Below is a small trained network, with its code and all its weights. Each question gives an input and a class and asks what happens when units are switched off, that is, made to give their printed mean instead of their output.

import numpy as np


def w(rows, s, z=0):
    codes = np.array(rows[::2]) - 128.0
    scale = np.full(codes.shape[1], s)
    scale[-1] = z or s
    return codes * scale


def f(y):
    return np.maximum(y, 0)


def log_softmax(a):
    a = a - a.max(-1, keepdims=True)
    return a - np.log(np.exp(a).sum(-1, keepdims=True))


def net(x, mask):
    res = np.array(x, float).reshape(1, 7) / 4 @ E
    y = f(res @ A[0][:, :-1].T + A[0][:, -1])
    res = res + np.where(mask, y, B[0][:, -1]) @ B[0][:, :-1]
    return log_softmax(res[-1] @ U[:, :-1].T + U[:, -1])


A, B = {}, {}
E = w([
[94,145,204,234,74],'x0',
[129,128,131,126,131],'x1',
[31,59,37,147,110],'x2',
[145,1,195,147,228],'x3',
[125,63,186,72,34],'x4',
[125,126,126,127,127],'x5',
[121,130,126,125,129],'x6',
],0.0075)
A[0] = w([
[125,189,68,173,237,169],'n0',
[35,79,116,126,145,118],'n1',
[218,153,198,98,130,177],'n2',
[138,119,81,16,145,179],'n3',
[149,75,184,51,42,219],'n4',
[120,230,55,107,69,33],'n5',
[150,186,78,206,210,122],'n6',
[216,188,230,91,145,203],'n7',
[107,131,182,254,56,37],'n8',
[30,79,54,148,124,3],'n9',
[213,181,217,148,150,60],'n10',
[168,122,67,9,149,85],'n11',
[77,75,95,170,105,68],'n12',
[93,138,199,208,69,140],'n13',
[142,193,60,101,90,105],'n14',
[153,69,156,155,202,115],'n15',
[132,201,90,134,19,45],'n16',
],0.008,0.0017)
B[0] = w([
[31,98,200,115,45,229],'n0',
[187,144,56,133,129,203],'n1',
[111,124,41,128,104,222],'n2',
[79,146,201,120,227,228],'n3',
[6,103,148,154,71,238],'n4',
[224,58,174,206,131,239],'n5',
[21,111,163,98,18,213],'n6',
[112,125,21,136,114,253],'n7',
[111,196,147,88,246,231],'n8',
[183,130,46,82,123,222],'n9',
[161,125,18,103,114,225],'n10',
[83,185,162,124,225,227],'n11',
[158,140,67,105,134,191],'n12',
[88,191,116,119,252,230],'n13',
[171,59,173,197,139,214],'n14',
[254,46,191,185,76,210],'n15',
[213,90,167,181,170,231],'n16',
],0.0061,0.0063)
U = w([
[119,125,132,129,130,255],'0',
[221,70,188,174,140,47],'1',
[96,182,157,100,236,71],'2',
[149,138,1,100,95,54],'3',
[40,118,182,107,26,102],'4',
[130,132,143,114,118,187],'5',
],0.0098,0.0059)

Each question gives the input, the list of numbers given to net, and the class t.
The units are the neurons (one row each of A and B). Each row of codes is followed by its name. A weight is (code - 128) times the scale printed after its matrix; where a second scale follows, it is the last column's (A, B and U).
mask holds one flag per neuron, in row order. A switched-off neuron (its flag False) gives its mean, the last column of its row in B, instead of its output. The means were averaged over made-up inputs and are rounded, as every weight is.
A unit's drop is (log p(t) with every unit on - log p(t) with that unit switched off) / (log p(t) with every unit on - log p(t) with every unit switched off).
The circuit of an input: a set's keep is (log p(t) with only the set's units on - log p(t) with every unit switched off) / (log p(t) with every unit on - log p(t) with every unit switched off). Starting from the 12 units with the biggest drops (on a tie, the unit counted first), units are removed one at a time, each time the one whose removal leaves the highest keep (on an exact tie, the one counted first), for as long as the keep stays at least 0.8.
units of the circuit, in order: the units of the circuit, biggest drop first
most important unit: the unit with the biggest drop
k most important neurons: the k neurons with the biggest drops, biggest first
input [5,-6,8,-3,2,0,0], class 3: units of the circuit, in order => (n9 n12)
input [8,-3,7,-8,6,0,5], class 1: most important unit => n16
input [-4,1,6,-7,-6,-3,4], class 1: units of the circuit, in order => (n5 n14)
input [4,0,-8,-2,-2,7,6], class 3: units of the circuit, in order => (n10 n7)
input [4,3,-8,4,-6,-7,1], class 3: 3 most important neurons => (n10 n7 n2)
input [-1,3,-5,-6,-8,-8,-3], class 4: 2 most important neurons => (n6 n0)
input [-7,8,-7,2,-8,5,-6], class 0: units of the circuit, in order => (n0 n6)
input [1,3,4,-8,1,-3,-1], class 1: units of the circuit, in order => (n5 n16)
input [3,6,8,7,2,7,-5], class 3: units of the circuit, in order => (n9 n1)
input [-8,6,2,-2,7,6,8], class 2: units of the circuit, in order => (n11 n3)
input [-3,-6,-8,-2,4,6,5], class 3: units of the circuit, in order => (n7 n2)
input [-3,1,-1,-6,-2,2,-6], class 1: 3 most important neurons => (n5 n14 n16)
input [8,-7,4,-1,1,3,-6], class 2: units of the circuit, in order => (n8 n13)
input [-8,-6,7,0,2,-4,-5], class 2: units of the circuit, in order => (n3 n11)
input [7,-6,8,4,5,5,-5], class 3: units of the circuit, in order => (n9 n1)
input [-5,-3,-7,-4,-8,4,3], class 4: 2 most important neurons => (n0 n6)
input [-8,-4,-2,-7,1,-3,0], class 2: 3 most important neurons => (n11 n3 n15)
input [-8,-5,-5,-6,-1,1,-8], class 2: most important unit => n11
input [-6,3,5,1,0,4,-7], class 2: 2 most important neurons => (n3 n11)
input [-8,-7,-3,-5,1,8,6], class 2: most important unit => n11
input [-6,2,-8,-8,-8,-2,6], class 1: 2 most important neurons => (n5 n14)
